Here is a tiny trained network, its code and every weight. The questions are about switching its units off for an input and a class, where a switched-off unit gives its printed mean instead of its output.

import numpy as np


def w(rows, s, z=0):
    codes = np.array(rows[::2]) - 128.0
    scale = np.full(codes.shape[1], s)
    scale[-1] = z or s
    return codes * scale


def f(y):
    return y / 2 * (1 + np.tanh(0.7978845608 * (y + 0.044715 * y**3)))


def log_softmax(a):
    a = a - a.max(-1, keepdims=True)
    return a - np.log(np.exp(a).sum(-1, keepdims=True))


def net(x, mask):
    res = np.array(x, float).reshape(1, 3) / 4 @ E
    y = f(res @ A[0][:, :-1].T + A[0][:, -1])
    res = res + np.where(mask, y, B[0][:, -1]) @ B[0][:, :-1]
    return log_softmax(res[-1] @ U[:, :-1].T + U[:, -1])


A, B = {}, {}
E = w([
[152,89,132,39,105,161,74,58,30,88],'x0',
[174,59,181,247,55,148,118,116,169,166],'x1',
[157,107,153,32,142,252,84,155,198,31],'x2',
],0.011)
A[0] = w([
[136,120,138,75,119,229,131,196,211,109,254],'N1',
[113,101,124,110,95,112,44,70,44,119,167],'N2',
[245,70,193,199,41,139,129,110,124,155,94],'N3',
[53,190,70,57,199,104,149,141,89,120,74],'N4',
[153,124,146,104,112,82,193,100,94,197,37],'N5',
[76,134,124,169,111,14,161,96,65,179,227],'N6',
[52,163,117,160,135,128,147,206,198,153,80],'N7',
],0.011,0.0075)
B[0] = w([
[153,122,178,110,155,98,156,123,167,126,249],'N1',
[87,181,130,128,99,173,169,211,77,110,198],'N2',
[120,156,74,149,190,170,108,122,162,164,207],'N3',
[137,140,84,185,195,176,91,112,197,150,205],'N4',
[184,54,137,149,68,242,114,9,125,38,155],'N5',
[147,72,170,103,147,106,175,145,165,126,238],'N6',
[80,179,119,104,49,236,107,187,99,74,183],'N7',
],0.015,0.02)
U = w([
[149,142,63,196,221,170,85,76,171,190,114],'0',
[213,85,222,92,145,136,197,77,169,74,77],'1',
[75,173,137,104,66,206,148,179,90,82,131],'2',
[113,154,186,114,201,1,199,223,143,232,251],'3',
[105,123,120,161,82,124,91,75,77,114,105],'4',
[102,147,128,106,83,98,115,58,87,139,97],'5',
],0.011,0.017)

Each question gives the input, the list of numbers given to net, and the class t.
The units are the neurons (one row each of A and B). Each row of codes is followed by its name. A weight is (code - 128) times the scale printed after its matrix; where a second scale follows, it is the last column's (A, B and U).
mask holds one flag per neuron, in row order. A switched-off neuron (its flag False) gives its mean, the last column of its row in B, instead of its output. The means were averaged over made-up inputs and are rounded, as every weight is.
A unit's drop is (log p(t) with every unit on - log p(t) with that unit switched off) / (log p(t) with every unit on - log p(t) with every unit switched off).
most important unit: the unit with the biggest drop
top k neurons: the k neurons with the biggest drops, biggest first
drop of u: that unit's drop, to one decimal
input [-8,6,4], class 2: top neuron	N7
input [-4,2,-8], class 1: top 2 neurons	N6, N5
input [-5,3,-8], class 1: top 2 neurons	N6, N5
input [1,-1,-1], class 3: top 2 neurons	N7, N5
input [-1,-4,-5], class 1: top 3 neurons	N6, N3, N5
input [0,-2,3], class 3: top 2 neurons	N5, N7
input [7,-5,-6], class 2: top 3 neurons	N2, N1, N5
input [-8,-5,-7], class 2: top 2 neurons	N7, N1
input [5,-4,-4], class 2: top 3 neurons	N2, N1, N3
input [8,8,3], class 0: top 2 neurons	N3, N7
input [4,6,-8], class 1: top 2 neurons	N6, N5
input [-3,-4,-1], class 0: top 3 neurons	N4, N2, N1
input [4,7,-2], class 0: drop of N7	0.0
input [-4,-3,2], class 2: drop of N2	-0.1
input [-3,-8,7], class 0: drop of N6	0.3
input [7,-3,-8], class 1: most important unit	N6
